Below are the code and all the weights of a small trained network. Each question names an input and a target symbol and asks about switching units off, where a switched-off unit gives its printed mean instead of its output.

import numpy as np


def w(rows, s, z=0):
    codes = np.array(rows[::2]) - 128.0
    scale = np.full(codes.shape[1], s)
    scale[-1] = z or s
    return codes * scale


def norm(h):
    return h / np.sqrt((h * h).mean(-1, keepdims=True) + 1e-5)


def softmax(a):
    e = np.exp(a - a.max(-1, keepdims=True))
    return e / e.sum(-1, keepdims=True)


def log_softmax(a):
    a = a - a.max(-1, keepdims=True)
    return a - np.log(np.exp(a).sum(-1, keepdims=True))


def net(x, mask):
    ids = ['Γαβδζηθλμξτω'.index(c) for c in x.split()]
    T = len(ids)
    res = E[ids] + P[:T]
    u = 0
    for l in range(2):
        r = norm(res)
        for j in range(3):
            rows = slice(2 * j, 2 * j + 2)
            q, k, v = (r @ M[l][rows].T for M in (Q, K, V))
            z = softmax(np.where(np.tri(T) > 0, q @ k.T / 2**0.5, -1e9)) @ v
            o = O[l][rows]
            res = res + np.where(mask[u + j], z, o[:, -1]) @ o[:, :-1]
        u += 3
    return log_softmax(norm(res)[-1] @ U[:, :-1].T + U[:, -1])


Q, K, V, O = {}, {}, {}, {}
E = w([
[137,86,151],'Γ',
[54,207,111],'α',
[53,40,146],'β',
[32,170,208],'δ',
[81,72,152],'ζ',
[116,111,195],'η',
[61,33,170],'θ',
[175,115,107],'λ',
[66,27,189],'μ',
[122,77,142],'ξ',
[177,118,113],'τ',
[53,2,251],'ω',
],0.0096)
P = w([
[154,132,196],'0',
[168,183,125],'1',
[122,147,225],'2',
[36,106,58],'3',
[175,197,135],'4',
[81,206,188],'5',
[156,181,179],'6',
[103,115,120],'7',
[127,2,121],'8',
[69,227,165],'9',
[139,28,73],'10',
[104,88,117],'11',
],0.0098)
Q[0] = w([
[68,253,164],'0.h0',
[138,117,105],'0.h0',
[60,185,118],'0.h1',
[150,54,105],'0.h1',
[183,102,94],'0.h2',
[161,141,60],'0.h2',
],0.024)
K[0] = w([
[254,166,103],'0.h0',
[106,97,138],'0.h0',
[155,98,96],'0.h1',
[113,193,147],'0.h1',
[186,133,144],'0.h2',
[180,186,140],'0.h2',
],0.029)
V[0] = w([
[73,51,132],'0.h0',
[141,138,128],'0.h0',
[96,102,155],'0.h1',
[61,35,251],'0.h1',
[2,160,3],'0.h2',
[117,110,39],'0.h2',
],0.0078)
O[0] = w([
[82,176,191,145],'0.h0',
[131,118,119,127],'0.h0',
[121,127,110,157],'0.h1',
[168,95,9,254],'0.h1',
[64,77,196,64],'0.h2',
[2,88,116,102],'0.h2',
],0.0076,0.0052)
Q[1] = w([
[52,18,197],'1.h0',
[68,2,102],'1.h0',
[203,194,156],'1.h1',
[89,59,158],'1.h1',
[123,246,208],'1.h2',
[28,222,112],'1.h2',
],0.017)
K[1] = w([
[107,73,175],'1.h0',
[26,21,144],'1.h0',
[45,92,169],'1.h1',
[215,114,130],'1.h1',
[205,249,163],'1.h2',
[104,253,92],'1.h2',
],0.023)
V[1] = w([
[3,199,63],'1.h0',
[95,88,143],'1.h0',
[21,193,67],'1.h1',
[187,187,135],'1.h1',
[152,62,189],'1.h2',
[192,231,113],'1.h2',
],0.012)
O[1] = w([
[182,15,113,80],'1.h0',
[97,73,133,143],'1.h0',
[189,145,130,8],'1.h1',
[124,53,17,253],'1.h1',
[155,196,67,162],'1.h2',
[64,52,254,31],'1.h2',
],0.0099,0.0038)
U = w([
[148,72,127,150],'Γ',
[97,105,216,142],'α',
[110,118,112,70],'β',
[64,80,254,254],'δ',
[121,88,154,62],'ζ',
[133,98,149,75],'η',
[82,145,109,68],'θ',
[245,92,152,169],'λ',
[67,160,96,122],'μ',
[185,91,107,134],'ξ',
[183,113,155,93],'τ',
[63,154,121,73],'ω',
],0.0083,0.005)

Each question gives the input, a string of symbols that net reads in full, and the target symbol t.
The units are the heads (2 rows each of Q, K, V and O). Each row of codes is followed by its name. A weight is (code - 128) times the scale printed after its matrix; where a second scale follows, it is the last column's (O and U).
mask holds one flag per head, layer by layer. A switched-off head (its flag False) gives its mean, the last column of its rows in O, instead of its output. The means were averaged over made-up inputs and are rounded, as every weight is.
A unit's drop is (log p(t) with every unit on - log p(t) with that unit switched off) / (log p(t) with every unit on - log p(t) with every unit switched off).
The circuit of an input: a set's keep is (log p(t) with only the set's units on - log p(t) with every unit switched off) / (log p(t) with every unit on - log p(t) with every unit switched off). Starting from all 6 units, units are removed one at a time, each time the one whose removal leaves the highest keep (on an exact tie, the one counted first), for as long as the keep stays at least 0.8.
circuit, biggest first: the units of the circuit, biggest drop first
heads that matter: for each layer, one digit per head in row order, 1 if its drop is at least 0.15 and else 0, layers parted by /
drop when u is switched off: that unit's drop, to one decimal
input ξ μ θ λ η ξ α λ δ θ, target δ: circuit, biggest first : [1.h2]
input ω Γ λ μ λ ξ α λ ξ λ λ λ, target δ: heads that matter : 110 / 001
input Γ λ ξ μ λ λ ξ ω, target δ: circuit, biggest first : [0.h0, 0.h1]
input Γ ξ λ τ ξ λ τ θ, target δ: circuit, biggest first : [0.h0, 0.h1, 1.h2]
input μ λ ξ Γ, target δ: heads that matter : 010 / 001
input μ λ δ, target δ: heads that matter : 000 / 001
input λ λ θ μ ξ λ λ ζ, target δ: circuit, biggest first : [0.h1, 0.h0, 1.h2]
input β λ λ μ μ λ λ Γ, target δ: circuit, biggest first : [0.h0, 0.h1, 1.h2]
input α λ λ λ η β, target δ: heads that matter : 010 / 001
input α δ β δ λ ξ λ λ α, target δ: circuit, biggest first : [0.h1, 0.h0, 1.h2]
input ω β λ μ ξ η μ λ Γ λ ζ τ, target δ: heads that matter : 110 / 001
input λ θ ξ λ μ λ, target δ: heads that matter : 010 / 001
input λ λ λ δ, target δ: circuit, biggest first : [0.h1, 1.h2]
input ζ λ η ζ, target δ: circuit, biggest first : [0.h1, 1.h2]
input Γ ξ μ θ λ μ ζ λ Γ τ, target δ: circuit, biggest first : [1.h2]
input η λ τ μ, target δ: heads that matter : 110 / 001
input λ τ λ λ λ λ δ ξ, target δ: circuit, biggest first : [0.h0, 0.h1, 1.h2]
input λ μ β ω λ α, target δ: drop when 1.h2 is switched off : 1.2
input β λ λ λ τ μ, target δ: drop when 0.h0 is switched off : 0.0
input μ μ θ λ ξ β, target δ: drop when 0.h2 is switched off : 0.1
